Here is a tiny trained network, its code and every weight. The questions are about switching its units off for an input and a class, where a switched-off unit gives its printed mean instead of its output.

import numpy as np


def w(rows, s, z=0):
    codes = np.array(rows[::2]) - 128.0
    scale = np.full(codes.shape[1], s)
    scale[-1] = z or s
    return codes * scale


def norm(h):
    return h / np.sqrt((h * h).mean(-1, keepdims=True) + 1e-5)


def f(y):
    return y / 2 * (1 + np.tanh(0.7978845608 * (y + 0.044715 * y**3)))


def log_softmax(a):
    a = a - a.max(-1, keepdims=True)
    return a - np.log(np.exp(a).sum(-1, keepdims=True))


def net(x, mask):
    res = np.array(x, float).reshape(1, 3) / 4 @ E
    u = 0
    for l in range(2):
        y = f(norm(res) @ A[l][:, :-1].T + A[l][:, -1])
        res = res + np.where(mask[u : u + 10], y, B[l][:, -1]) @ B[l][:, :-1]
        u += 10
    return log_softmax(norm(res)[-1] @ U[:, :-1].T + U[:, -1])


A, B = {}, {}
E = w([
[166,175,111,108,110,147,93,80,16,7],'x0',
[111,6,144,130,191,143,61,80,135,150],'x1',
[150,132,108,27,33,13,28,131,108,149],'x2',
],0.011)
A[0] = w([
[134,147,125,107,124,114,73,122,103,59,37],'L0N0',
[136,220,129,147,105,137,217,162,125,141,185],'L0N1',
[133,218,122,115,87,129,161,147,110,54,84],'L0N2',
[136,249,132,113,68,90,186,171,136,144,137],'L0N3',
[134,89,143,153,177,198,175,109,134,94,103],'L0N4',
[130,102,129,130,118,134,112,122,118,95,73],'L0N5',
[141,130,121,143,146,159,120,88,52,4,37],'L0N6',
[139,109,124,96,71,58,82,149,147,144,3],'L0N7',
[114,182,121,150,160,176,165,140,140,106,122],'L0N8',
[132,125,127,116,110,119,98,87,49,43,12],'L0N9',
],0.017,0.0045)
B[0] = w([
[181,118,74,130,80,87,124,163,102,75,201],'L0N0',
[128,43,200,118,95,70,116,78,154,86,233],'L0N1',
[179,162,109,170,119,81,160,102,11,216,232],'L0N2',
[76,190,89,106,161,201,114,188,202,93,250],'L0N3',
[129,201,63,178,148,105,111,169,103,131,226],'L0N4',
[105,103,157,86,167,119,76,170,147,132,143],'L0N5',
[26,141,252,85,159,219,132,121,156,165,253],'L0N6',
[73,151,175,115,163,143,141,94,135,172,211],'L0N7',
[185,78,151,96,110,126,139,95,133,137,195],'L0N8',
[204,129,53,175,144,67,111,114,159,33,234],'L0N9',
],0.023,0.015)
A[1] = w([
[87,140,102,83,77,189,171,127,164,142,58],'L1N0',
[155,85,65,214,90,126,162,195,101,181,37],'L1N1',
[153,80,173,125,141,98,109,51,104,104,67],'L1N2',
[122,127,121,94,141,244,110,135,80,120,92],'L1N3',
[155,71,202,114,65,149,182,114,40,154,38],'L1N4',
[125,47,136,53,110,104,91,51,69,198,44],'L1N5',
[122,111,164,136,122,170,139,141,153,140,165],'L1N6',
[197,3,146,118,69,63,139,114,188,72,75],'L1N7',
[139,118,155,122,143,182,147,146,139,72,1],'L1N8',
[146,40,111,73,85,122,72,86,121,78,80],'L1N9',
],0.022,0.0032)
B[1] = w([
[162,63,139,76,90,115,154,152,154,152,177],'L1N0',
[160,87,112,153,139,109,119,57,238,147,203],'L1N1',
[122,60,120,75,78,172,163,156,187,172,239],'L1N2',
[75,60,127,147,60,111,64,172,136,46,158],'L1N3',
[202,176,180,130,85,177,138,47,188,116,191],'L1N4',
[47,134,83,124,167,85,133,43,44,124,190],'L1N5',
[179,192,100,147,135,128,130,151,105,90,186],'L1N6',
[158,54,131,136,176,115,122,248,5,123,249],'L1N7',
[91,137,72,180,130,119,117,102,73,231,172],'L1N8',
[192,74,147,153,133,124,187,218,125,175,188],'L1N9',
],0.023,0.012)
U = w([
[220,27,125,126,137,97,142,233,68,137,239],'0',
[173,109,72,217,184,96,95,56,240,176,73],'1',
[174,140,235,130,77,198,148,8,134,145,124],'2',
[26,145,157,217,145,187,9,149,115,78,72],'3',
[61,189,146,33,112,149,134,212,242,188,2],'4',
[43,101,102,106,178,85,131,20,48,192,139],'5',
[225,245,28,116,91,66,112,142,74,69,94],'6',
],0.014,0.0029)

Each question gives the input, the list of numbers given to net, and the class t.
The units are the neurons (one row each of A and B). Each row of codes is followed by its name. A weight is (code - 128) times the scale printed after its matrix; where a second scale follows, it is the last column's (A, B and U).
mask holds one flag per neuron, layer by layer. A switched-off neuron (its flag False) gives its mean, the last column of its row in B, instead of its output. The means were averaged over made-up inputs and are rounded, as every weight is.
A unit's drop is (log p(t) with every unit on - log p(t) with that unit switched off) / (log p(t) with every unit on - log p(t) with every unit switched off).
The circuit of an input: a set's keep is (log p(t) with only the set's units on - log p(t) with every unit switched off) / (log p(t) with every unit on - log p(t) with every unit switched off). Starting from the 12 units with the biggest drops (on a tie, the unit counted first), units are removed one at a time, each time the one whose removal leaves the highest keep (on an exact tie, the one counted first), for as long as the keep stays at least 0.8.
circuit, biggest first: the units of the circuit, biggest drop first
unit that matters most: the unit with the biggest drop
top k neurons: the k neurons with the biggest drops, biggest first
top k neurons in layer l: the k neurons of layer l with the biggest drops, biggest first
input [-6,-6,5], class 4: circuit, biggest first : (L0N3)
input [-8,1,-8], class 1: circuit, biggest first : (L1N1 L0N6)
input [7,1,-5], class 3: circuit, biggest first : (L0N6 L1N3)
input [-2,5,-6], class 1: circuit, biggest first : (L0N6 L1N1)
input [5,-4,2], class 6: top 3 neurons : (L0N9 L0N2 L0N3)
input [1,3,-8], class 3: top 4 neurons in layer 0 : (L0N2 L0N4 L0N9 L0N0)
input [7,-7,-2], class 2: top 2 neurons : (L0N2 L0N6)
input [1,8,-6], class 3: top 3 neurons : (L0N2 L0N9 L0N0)
input [-8,1,0], class 1: top 2 neurons in layer 0 : (L0N1 L0N6)
input [3,-1,1], class 6: top 2 neurons in layer 0 : (L0N9 L0N2)
input [7,7,-1], class 3: top 2 neurons : (L0N6 L0N1)
input [5,-5,1], class 6: top 3 neurons in layer 0 : (L0N9 L0N2 L0N3)
input [4,-3,1], class 6: top 3 neurons in layer 0 : (L0N9 L0N3 L0N2)
input [-7,6,6], class 5: unit that matters most : L0N3
input [-7,2,-6], class 1: top 2 neurons in layer 0 : (L0N6 L0N4)
input [-7,0,8], class 4: top 3 neurons in layer 0 : (L0N2 L0N1 L0N8)
input [6,0,-7], class 2: top 3 neurons in layer 0 : (L0N3 L0N8 L0N6)
input [2,-6,-6], class 2: top 2 neurons : (L0N2 L1N4)
input [5,-1,3], class 6: top 2 neurons : (L0N9 L0N1)
input [-6,2,-8], class 1: unit that matters most : L0N4
input [1,-4,8], class 6: top 3 neurons in layer 0 : (L0N6 L0N2 L0N0)
input [1,8,-3], class 3: top 2 neurons in layer 0 : (L0N2 L0N9)
